Below is a small trained network, with its code and all its weights. Each question gives an input and a class and asks what happens when units are switched off, that is, made to give their printed mean instead of their output.

import numpy as np


def w(rows, s, z=0):
    codes = np.array(rows[::2]) - 128.0
    scale = np.full(codes.shape[1], s)
    scale[-1] = z or s
    return codes * scale


def norm(h):
    return h / np.sqrt((h * h).mean(-1, keepdims=True) + 1e-5)


def f(y):
    return np.maximum(y, 0)


def log_softmax(a):
    a = a - a.max(-1, keepdims=True)
    return a - np.log(np.exp(a).sum(-1, keepdims=True))


def net(x, mask):
    res = np.array(x, float).reshape(1, 8) / 4 @ E
    u = 0
    for l in range(2):
        y = f(norm(res) @ A[l][:, :-1].T + A[l][:, -1])
        res = res + np.where(mask[u : u + 9], y, B[l][:, -1]) @ B[l][:, :-1]
        u += 9
    return log_softmax(norm(res)[-1] @ U[:, :-1].T + U[:, -1])


A, B = {}, {}
E = w([
[162,120,137,80,162,19,211,100,191,166],'x0',
[129,125,131,130,126,126,130,127,128,125],'x1',
[127,109,200,37,58,111,80,177,213,103],'x2',
[131,128,126,129,126,130,127,129,130,130],'x3',
[128,129,123,126,126,130,127,126,132,130],'x4',
[212,197,84,99,146,122,140,147,126,5],'x5',
[130,125,122,127,125,131,130,131,126,130],'x6',
[127,126,127,126,132,125,125,129,125,128],'x7',
],0.0025)
A[0] = w([
[135,88,180,81,54,135,98,178,180,147,88],'L0N1',
[91,114,154,84,89,148,63,167,113,83,95],'L0N2',
[184,96,128,94,202,59,235,70,159,164,99],'L0N3',
[187,151,70,100,153,107,165,99,142,33,5],'L0N4',
[186,174,160,75,78,96,69,171,148,66,42],'L0N5',
[159,83,157,52,97,30,147,162,218,135,55],'L0N6',
[150,140,150,139,109,125,106,147,119,75,114],'L0N7',
[205,200,97,88,139,131,147,119,120,4,175],'L0N8',
[123,115,201,37,60,141,57,199,164,107,92],'L0N9',
],0.0034,0.0026)
B[0] = w([
[128,180,187,122,154,107,7,130,45,162,208],'L0N1',
[94,117,122,194,197,113,143,141,160,152,183],'L0N2',
[63,195,40,202,52,43,66,202,158,151,239],'L0N3',
[49,213,202,119,149,96,62,196,86,164,179],'L0N4',
[88,106,102,134,130,228,234,133,207,125,201],'L0N5',
[164,77,177,32,169,191,148,44,48,142,233],'L0N6',
[143,107,97,138,182,184,178,90,137,161,160],'L0N7',
[226,145,131,153,165,97,112,192,116,16,253],'L0N8',
[91,155,3,216,75,69,104,214,177,138,239],'L0N9',
],0.0034,0.0041)
A[1] = w([
[94,127,79,172,114,126,125,141,96,143,180],'L1N1',
[101,108,114,106,119,96,147,108,154,173,24],'L1N2',
[162,153,101,86,101,142,125,166,164,55,47],'L1N3',
[222,153,184,128,174,160,148,134,98,55,141],'L1N4',
[119,103,169,116,159,211,145,91,84,141,89],'L1N5',
[107,141,144,127,156,79,127,123,105,147,249],'L1N6',
[119,72,162,44,103,128,116,91,123,150,5],'L1N7',
[216,176,90,64,150,85,187,149,146,81,95],'L1N8',
[145,121,192,1,139,122,142,129,135,134,137],'L1N9',
],0.0061,0.0014)
B[1] = w([
[138,107,216,53,115,121,142,75,151,130,229],'L1N1',
[187,128,63,166,70,121,159,98,151,116,173],'L1N2',
[162,88,138,172,141,150,246,59,178,95,223],'L1N3',
[182,72,53,90,48,100,35,103,115,233,215],'L1N4',
[127,136,204,66,221,86,217,109,117,47,156],'L1N5',
[158,143,92,142,86,192,149,175,154,89,204],'L1N6',
[125,194,51,75,193,100,114,200,123,55,159],'L1N7',
[2,159,227,143,167,149,129,123,91,131,253],'L1N8',
[133,22,111,40,224,169,144,104,55,160,185],'L1N9',
],0.0046,0.0052)
U = w([
[87,85,230,71,201,174,199,59,91,105,255],'0',
[34,118,176,145,67,171,27,182,178,179,105],'1',
[129,144,75,184,28,79,195,68,187,200,132],'2',
[139,78,25,16,151,107,104,181,123,167,67],'3',
[235,103,88,162,122,149,30,64,24,119,97],'4',
[176,97,105,218,126,204,156,162,238,38,91],'5',
[87,254,148,193,168,47,130,178,86,85,100],'6',
],0.0098,0.0014)

Each question gives the input, the list of numbers given to net, and the class t.
The units are the neurons (one row each of A and B). Each row of codes is followed by its name. A weight is (code - 128) times the scale printed after its matrix; where a second scale follows, it is the last column's (A, B and U).
mask holds one flag per neuron, layer by layer. A switched-off neuron (its flag False) gives its mean, the last column of its row in B, instead of its output. The means were averaged over made-up inputs and are rounded, as every weight is.
A unit's drop is (log p(t) with every unit on - log p(t) with that unit switched off) / (log p(t) with every unit on - log p(t) with every unit switched off).
The circuit of an input: a set's keep is (log p(t) with only the set's units on - log p(t) with every unit switched off) / (log p(t) with every unit on - log p(t) with every unit switched off). Starting from the 12 units with the biggest drops (on a tie, the unit counted first), units are removed one at a time, each time the one whose removal leaves the highest keep (on an exact tie, the one counted first), for as long as the keep stays at least 0.8.
circuit, biggest first: the units of the circuit, biggest drop first
unit that matters most: the unit with the biggest drop
top k neurons: the k neurons with the biggest drops, biggest first
top k neurons in layer l: the k neurons of layer l with the biggest drops, biggest first
input [2,-3,7,-2,8,4,5,6], class 0: unit that matters most	L0N6
input [0,1,-1,6,6,2,3,6], class 4: top 4 neurons	[L1N4, L0N9, L0N8, L0N3]
input [-1,4,6,-6,2,1,-6,5], class 5: top 2 neurons	[L0N9, L1N8]
input [7,-3,2,5,-2,0,6,-6], class 3: circuit, biggest first	[L0N6, L0N3, L1N3]
input [8,6,3,-7,-3,0,2,-2], class 3: circuit, biggest first	[L0N6, L0N3, L1N3]
input [6,0,-8,-1,-2,0,-7,-1], class 2: circuit, biggest first	[L0N8, L0N3]
input [3,0,6,1,8,8,-7,-8], class 0: top 2 neurons in layer 1	[L1N8, L1N3]
input [3,1,-7,-7,-4,1,6,-4], class 6: top 2 neurons	[L1N4, L1N3]
input [1,-8,7,2,7,-4,-7,6], class 3: top 2 neurons in layer 1	[L1N8, L1N7]
input [4,-8,7,3,5,-3,-2,-8], class 3: top 2 neurons	[L0N6, L0N9]
input [6,6,-5,-3,-7,0,-5,-2], class 2: top 3 neurons in layer 0	[L0N8, L0N3, L0N1]
input [7,-5,2,3,5,0,-7,1], class 3: top 2 neurons in layer 1	[L1N9, L1N3]
input [-2,-1,-1,3,8,-4,4,-3], class 0: top 2 neurons in layer 0	[L0N3, L0N9]
input [6,-4,5,6,-8,8,5,1], class 0: unit that matters most	L1N8
input [3,6,-4,-6,-6,0,3,-3], class 2: top 2 neurons in layer 1	[L1N8, L1N1]
input [-7,-5,-7,3,0,0,0,-4], class 0: top 2 neurons	[L0N8, L1N5]
input [-5,7,0,-5,-5,-6,-5,-2], class 0: top 2 neurons	[L0N3, L0N9]
input [2,2,-8,-6,0,0,-8,1], class 2: top 2 neurons	[L0N8, L1N8]
input [8,-8,0,6,7,4,1,0], class 6: top 3 neurons	[L0N3, L1N1, L0N4]
input [4,1,8,7,-1,2,8,1], class 0: unit that matters most	L0N6
input [3,7,1,4,8,-8,-2,-1], class 3: top 2 neurons	[L0N9, L1N7]
input [2,-7,7,-5,6,-7,-5,4], class 3: top 2 neurons	[L0N6, L0N3]
input [-3,-8,1,6,-4,1,5,-3], class 5: top 2 neurons	[L1N8, L0N6]
input [2,1,3,-8,-1,-8,5,5], class 3: top 2 neurons in layer 1	[L1N7, L1N8]
input [-3,-2,-3,-6,1,-6,7,5], class 0: top 3 neurons	[L0N3, L0N9, L1N5]
